Here is a tiny trained network, its code and every weight. The questions are about switching its units off for an input and a class, where a switched-off unit gives its printed mean instead of its output.

import numpy as np


def w(rows, s, z=0):
    codes = np.array(rows[::2]) - 128.0
    scale = np.full(codes.shape[1], s)
    scale[-1] = z or s
    return codes * scale


def norm(h):
    return h / np.sqrt((h * h).mean(-1, keepdims=True) + 1e-5)


def f(y):
    return y / 2 * (1 + np.tanh(0.7978845608 * (y + 0.044715 * y**3)))


def log_softmax(a):
    a = a - a.max(-1, keepdims=True)
    return a - np.log(np.exp(a).sum(-1, keepdims=True))


def net(x, mask):
    res = np.array(x, float).reshape(1, 7) / 4 @ E
    u = 0
    for l in range(2):
        y = f(norm(res) @ A[l][:, :-1].T + A[l][:, -1])
        res = res + np.where(mask[u : u + 13], y, B[l][:, -1]) @ B[l][:, :-1]
        u += 13
    return log_softmax(norm(res)[-1] @ U[:, :-1].T + U[:, -1])


A, B = {}, {}
E = w([
[152,176,63,192,89,64,138,110,48],'x0',
[156,192,28,74,48,220,178,107,196],'x1',
[51,168,136,41,153,71,249,125,110],'x2',
[128,129,129,130,129,126,127,130,131],'x3',
[125,134,216,173,11,83,158,173,190],'x4',
[123,127,127,128,127,129,128,126,126],'x5',
[159,31,67,112,125,120,172,248,115],'x6',
],0.0013)
A[0] = w([
[107,78,101,109,224,174,116,81,71,64],'0.n0',
[98,234,166,150,120,129,73,19,121,61],'0.n1',
[164,24,57,141,102,136,188,217,61,118],'0.n2',
[199,91,144,199,117,206,9,140,133,99],'0.n3',
[72,132,191,210,22,47,151,182,225,59],'0.n4',
[193,190,45,202,93,21,149,105,60,68],'0.n5',
[125,63,217,169,178,68,118,125,64,10],'0.n6',
[165,165,59,70,71,229,179,108,219,95],'0.n7',
[67,184,158,33,158,55,231,137,112,62],'0.n8',
[119,65,216,164,183,66,108,132,75,14],'0.n9',
[127,63,209,172,192,49,109,123,88,40],'0.n10',
[126,63,221,47,194,203,118,144,252,80],'0.n11',
[180,185,42,203,88,32,153,115,62,44],'0.n12',
],0.0027,0.0014)
B[0] = w([
[192,166,144,104,103,95,120,134,86,152],'0.n0',
[118,95,158,101,183,119,130,158,210,193],'0.n1',
[115,131,174,103,184,116,118,122,205,222],'0.n2',
[114,106,97,174,113,95,246,83,121,225],'0.n3',
[244,144,150,52,160,124,137,99,59,247],'0.n4',
[53,85,179,61,113,242,111,136,135,207],'0.n5',
[108,189,62,133,76,109,112,157,146,173],'0.n6',
[102,185,91,161,82,38,72,181,106,254],'0.n7',
[135,63,82,234,96,128,172,71,123,209],'0.n8',
[110,188,62,138,72,105,105,156,138,176],'0.n9',
[116,195,60,145,70,118,122,158,137,193],'0.n10',
[43,116,158,146,81,185,97,146,4,218],'0.n11',
[64,78,190,75,119,250,96,160,127,189],'0.n12',
],0.0033,0.0013)
A[1] = w([
[67,97,195,168,124,173,102,161,29,20],'1.n0',
[111,82,217,98,203,81,126,124,148,161],'1.n1',
[141,142,29,85,251,153,83,93,75,104],'1.n2',
[128,186,50,45,59,212,152,125,230,18],'1.n3',
[78,125,118,70,161,77,157,116,148,165],'1.n4',
[86,204,187,155,141,107,93,14,170,88],'1.n5',
[179,91,136,212,98,204,53,125,166,40],'1.n6',
[137,146,79,96,80,133,135,121,178,132],'1.n7',
[62,135,119,106,127,97,236,108,111,2],'1.n8',
[145,38,96,94,131,87,148,248,130,119],'1.n9',
[151,83,73,83,143,90,153,186,150,110],'1.n10',
[144,160,209,165,43,123,186,164,172,123],'1.n11',
[194,77,107,212,114,169,62,120,186,47],'1.n12',
],0.0028,0.00075)
B[1] = w([
[74,172,74,35,73,193,108,128,145,196],'1.n0',
[179,185,12,169,91,147,95,149,157,135],'1.n1',
[223,102,253,88,20,70,177,165,116,202],'1.n2',
[86,161,131,206,145,24,29,203,62,186],'1.n3',
[169,120,136,215,81,163,100,125,155,155],'1.n4',
[152,61,76,109,194,188,143,231,228,212],'1.n5',
[52,114,88,112,136,99,224,75,71,156],'1.n6',
[102,100,194,153,211,100,108,149,81,156],'1.n7',
[128,59,108,219,109,163,112,65,81,156],'1.n8',
[107,215,135,119,194,193,87,43,219,218],'1.n9',
[128,159,192,159,152,148,85,62,190,154],'1.n10',
[163,90,70,66,228,136,85,100,52,246],'1.n11',
[56,135,136,148,124,89,235,73,101,137],'1.n12',
],0.0024,0.0012)
U = w([
[88,190,84,175,103,50,67,185,101,229],'0',
[49,108,139,73,92,216,112,135,81,156],'1',
[114,71,98,197,132,111,217,51,114,124],'2',
[242,127,186,69,116,95,137,134,94,108],'3',
[134,132,130,128,209,151,112,137,245,2],'4',
],0.011,0.00051)

Each question gives the input, the list of numbers given to net, and the class t.
The units are the neurons (one row each of A and B). Each row of codes is followed by its name. A weight is (code - 128) times the scale printed after its matrix; where a second scale follows, it is the last column's (A, B and U).
mask holds one flag per neuron, layer by layer. A switched-off neuron (its flag False) gives its mean, the last column of its row in B, instead of its output. The means were averaged over made-up inputs and are rounded, as every weight is.
A unit's drop is (log p(t) with every unit on - log p(t) with that unit switched off) / (log p(t) with every unit on - log p(t) with every unit switched off).
The circuit of an input: a set's keep is (log p(t) with only the set's units on - log p(t) with every unit switched off) / (log p(t) with every unit on - log p(t) with every unit switched off). Starting from the 12 units with the biggest drops (on a tie, the unit counted first), units are removed one at a time, each time the one whose removal leaves the highest keep (on an exact tie, the one counted first), for as long as the keep stays at least 0.8.
circuit, biggest first: the units of the circuit, biggest drop first
most important unit: the unit with the biggest drop
top k neurons: the k neurons with the biggest drops, biggest first
top k neurons in layer l: the k neurons of layer l with the biggest drops, biggest first
input [-2,-7,-5,-8,-3,-2,8], class 4: top 3 neurons => 0.n2; 1.n9; 0.n7
input [5,-4,-1,-2,8,-2,-7], class 3: top 2 neurons in layer 0 => 0.n4; 0.n2
input [3,6,-7,8,-1,-8,8], class 4: top 2 neurons in layer 0 => 0.n2; 0.n8
input [-6,1,5,-7,6,-7,8], class 4: circuit, biggest first => 1.n9; 0.n5
input [7,-3,5,4,4,-1,2], class 1: top 2 neurons => 0.n12; 0.n5
input [1,3,2,5,-3,-7,-3], class 0: top 3 neurons in layer 0 => 0.n4; 0.n7; 0.n2
input [-3,8,7,8,8,-7,-7], class 0: top 3 neurons => 0.n7; 1.n3; 0.n3
input [-6,-3,-3,2,8,-6,2], class 3: circuit, biggest first => 0.n4
input [-4,3,1,5,-7,0,6], class 3: circuit, biggest first => 1.n2; 0.n5
input [-2,-4,2,2,3,3,5], class 4: top 2 neurons in layer 0 => 0.n7; 0.n2
input [-6,7,4,5,-7,-6,1], class 0: circuit, biggest first => 0.n7; 1.n3
input [-5,-5,-4,2,7,-5,-3], class 3: top 2 neurons => 0.n4; 0.n7
input [0,-6,-6,-8,-7,-2,1], class 3: top 2 neurons => 1.n2; 0.n7
input [-3,5,-7,0,5,-3,-7], class 2: most important unit => 0.n3
input [-4,-7,1,-5,0,-6,6], class 0: circuit, biggest first => 0.n9; 0.n10
input [1,5,7,4,1,-7,6], class 2: top 4 neurons => 0.n8; 1.n8; 0.n1; 1.n5
input [5,-1,8,-4,3,8,-2], class 2: top 2 neurons => 0.n8; 0.n11
input [4,6,2,6,7,-8,6], class 3: top 3 neurons in layer 1 => 1.n5; 1.n11; 1.n0
input [-7,-8,-6,-8,-3,5,2], class 0: top 3 neurons => 0.n5; 0.n12; 0.n9
input [-3,0,-5,1,4,6,-3], class 2: circuit, biggest first => 0.n3
input [-2,6,-2,-2,5,-1,5], class 0: top 2 neurons in layer 0 => 0.n7; 0.n1
input [3,0,-1,-6,5,-6,0], class 3: top 2 neurons in layer 0 => 0.n4; 0.n11
input [-4,1,6,8,-6,2,5], class 2: top 3 neurons in layer 0 => 0.n8; 0.n4; 0.n12
input [5,-6,8,2,7,7,3], class 2: top 2 neurons => 0.n8; 0.n7
input [-1,7,-7,-2,-3,5,-3], class 0: top 3 neurons => 0.n7; 1.n3; 0.n8
input [2,-5,-4,6,7,-5,3], class 3: top 3 neurons in layer 0 => 0.n4; 0.n7; 0.n8
input [-1,-2,-8,7,2,-5,-7], class 2: most important unit => 0.n3
input [-8,3,-7,8,4,-6,-3], class 1: top 2 neurons in layer 0 => 0.n11; 0.n8
